Here is a tiny trained network, its code and every weight. The questions are about switching its units off for an input and a target symbol, where a switched-off unit gives its printed mean instead of its output.

import numpy as np


def w(rows, s, z=0):
    codes = np.array(rows[::2]) - 128.0
    scale = np.full(codes.shape[1], s)
    scale[-1] = z or s
    return codes * scale


def f(y):
    return y / 2 * (1 + np.tanh(0.7978845608 * (y + 0.044715 * y**3)))


def softmax(a):
    e = np.exp(a - a.max(-1, keepdims=True))
    return e / e.sum(-1, keepdims=True)


def log_softmax(a):
    a = a - a.max(-1, keepdims=True)
    return a - np.log(np.exp(a).sum(-1, keepdims=True))


def net(x, mask):
    ids = ['δελμπστ'.index(c) for c in x.split()]
    T = len(ids)
    res = E[ids] + P[:T]
    r = res
    for j in range(2):
        rows = slice(4 * j, 4 * j + 4)
        q, k, v = (r @ M[0][rows].T for M in (Q, K, V))
        z = softmax(np.where(np.tri(T) > 0, q @ k.T / 4**0.5, -1e9)) @ v
        o = O[0][rows]
        res = res + np.where(mask[j], z, o[:, -1]) @ o[:, :-1]
    y = f(res @ A[0][:, :-1].T + A[0][:, -1])
    res = res + np.where(mask[2:10], y, B[0][:, -1]) @ B[0][:, :-1]
    return log_softmax(res[-1] @ U[:, :-1].T + U[:, -1])


Q, K, V, O, A, B = {}, {}, {}, {}, {}, {}
E = w([
[86,203,49,116,154,126,134,10],'δ',
[116,71,60,207,208,185,171,42],'ε',
[60,66,102,34,177,67,105,44],'λ',
[192,147,5,97,28,128,131,131],'μ',
[121,17,48,138,161,169,122,183],'π',
[237,44,86,85,145,73,181,102],'σ',
[211,111,108,81,223,95,162,235],'τ',
],0.011)
P = w([
[87,130,73,63,153,152,187,125],'0',
[101,125,110,104,129,166,176,111],'1',
[192,149,116,75,172,183,38,119],'2',
[149,139,90,172,131,92,65,116],'3',
[121,115,7,126,198,67,125,147],'4',
[76,144,134,195,99,78,169,155],'5',
[152,126,182,122,113,165,110,118],'6',
],0.015)
Q[0] = w([
[170,133,99,61,140,166,84,130],'H0',
[95,102,40,162,146,61,202,133],'H0',
[180,122,126,97,187,162,34,108],'H0',
[116,124,89,79,174,162,187,121],'H0',
[127,150,109,185,127,55,82,120],'H1',
[159,123,92,47,156,157,160,141],'H1',
[70,153,164,169,100,67,202,185],'H1',
[199,160,220,122,146,188,8,132],'H1',
],0.014)
K[0] = w([
[126,130,238,175,118,126,134,138],'H0',
[193,126,87,135,206,73,50,141],'H0',
[131,137,202,176,76,126,107,125],'H0',
[166,118,164,115,130,71,123,185],'H0',
[130,112,74,143,127,140,71,61],'H1',
[162,84,186,102,89,132,152,168],'H1',
[132,143,1,78,206,128,164,121],'H1',
[63,175,201,140,94,188,192,76],'H1',
],0.014)
V[0] = w([
[169,162,155,171,168,134,187,219],'H0',
[186,209,142,152,170,124,171,85],'H0',
[187,75,136,113,103,114,164,47],'H0',
[97,130,74,162,116,174,73,100],'H0',
[60,124,168,93,207,73,98,93],'H1',
[149,221,111,158,133,121,137,78],'H1',
[145,70,152,245,186,168,196,88],'H1',
[121,99,113,179,168,194,88,146],'H1',
],0.012)
O[0] = w([
[111,156,60,109,179,149,142,138,78],'H0',
[135,248,143,144,150,137,193,130,139],'H0',
[113,134,161,176,102,33,184,110,252],'H0',
[129,84,159,108,72,163,158,134,167],'H0',
[229,142,133,129,169,158,109,46,178],'H1',
[110,187,180,142,132,184,190,160,62],'H1',
[150,129,75,128,95,120,184,110,170],'H1',
[124,85,99,93,77,135,145,90,177],'H1',
],0.014,0.0028)
A[0] = w([
[82,41,48,79,155,2,107,102,105],'N0',
[92,151,129,210,105,133,96,111,35],'N1',
[163,107,133,19,153,250,91,137,30],'N2',
[125,172,32,151,63,159,209,152,51],'N3',
[45,160,190,153,73,127,69,227,178],'N4',
[116,110,199,104,65,69,156,117,42],'N5',
[151,109,165,221,46,112,138,106,45],'N6',
[123,144,137,103,165,80,78,197,2],'N7',
],0.0057,0.0041)
B[0] = w([
[169,191,149,219,69,213,116,199,248],'N0',
[118,81,164,98,95,130,184,49,123],'N1',
[103,141,211,160,66,68,212,136,149],'N2',
[95,107,160,60,201,54,134,100,172],'N3',
[70,95,178,42,179,84,104,140,160],'N4',
[126,144,103,119,173,205,126,103,156],'N5',
[90,155,115,81,253,122,120,147,163],'N6',
[173,49,132,132,86,129,208,43,139],'N7',
],0.0055,0.012)
U = w([
[147,171,199,135,113,222,152,122,120],'δ',
[132,78,107,46,121,98,184,57,44],'ε',
[166,60,164,113,176,93,60,55,59],'λ',
[50,86,173,78,155,100,103,144,136],'μ',
[121,88,102,148,56,177,80,121,131],'π',
[121,145,124,251,109,3,121,126,102],'σ',
[114,146,58,81,215,164,69,126,252],'τ',
],0.0042,0.0025)

Each question gives the input, a string of symbols that net reads in full, and the target symbol t.
The units are the heads (4 rows each of Q, K, V and O) and the neurons (one row each of A and B). Each row of codes is followed by its name. A weight is (code - 128) times the scale printed after its matrix; where a second scale follows, it is the last column's (O, A, B and U).
mask holds one flag per unit, heads first, then neurons. A switched-off unit (its flag False) gives its mean, the last column of its rows in O or B, instead of its output. The means were averaged over made-up inputs and are rounded, as every weight is.
A unit's drop is (log p(t) with every unit on - log p(t) with that unit switched off) / (log p(t) with every unit on - log p(t) with every unit switched off).
The circuit of an input: a set's keep is (log p(t) with only the set's units on - log p(t) with every unit switched off) / (log p(t) with every unit on - log p(t) with every unit switched off). Starting from all 10 units, units are removed one at a time, each time the one whose removal leaves the highest keep (on an exact tie, the one counted first), for as long as the keep stays at least 0.8.
units of the circuit, in order: the units of the circuit, biggest drop first
which heads matter: for each layer, one digit per head in row order, 1 if its drop is at least 0.15 and else 0, layers parted by /
input μ ε π μ λ, target π: units of the circuit, in order	[N0; H0; H1]
input ε τ λ λ π τ, target π: units of the circuit, in order	[H0; H1; N0]
input σ δ τ λ π π, target π: units of the circuit, in order	[H0; H1; N0]
input τ σ λ τ τ δ, target τ: which heads matter	10
input τ π λ, target π: units of the circuit, in order	[N0; H1; H0]
input τ τ ε π ε τ ε, target τ: units of the circuit, in order	[H0]
input τ τ π π ε, target π: units of the circuit, in order	[H0; N0; H1]
input μ λ μ τ π τ ε, target ε: which heads matter	01
input π λ ε δ, target δ: which heads matter	11
input δ τ σ π ε, target σ: which heads matter	10
input τ μ τ, target μ: units of the circuit, in order	[H1; N4]
input μ σ τ, target σ: which heads matter	10
input ε δ δ δ σ, target σ: which heads matter	10
input τ σ μ, target σ: which heads matter	10
input ε ε ε μ δ, target μ: which heads matter	01
input σ δ δ δ ε, target ε: which heads matter	11
input ε ε π, target ε: units of the circuit, in order	[H1; N3]
input π ε ε ε δ μ, target δ: units of the circuit, in order	[H1]
input π τ δ λ, target λ: units of the circuit, in order	[H1; H0]
input μ λ ε μ ε, target μ: which heads matter	01
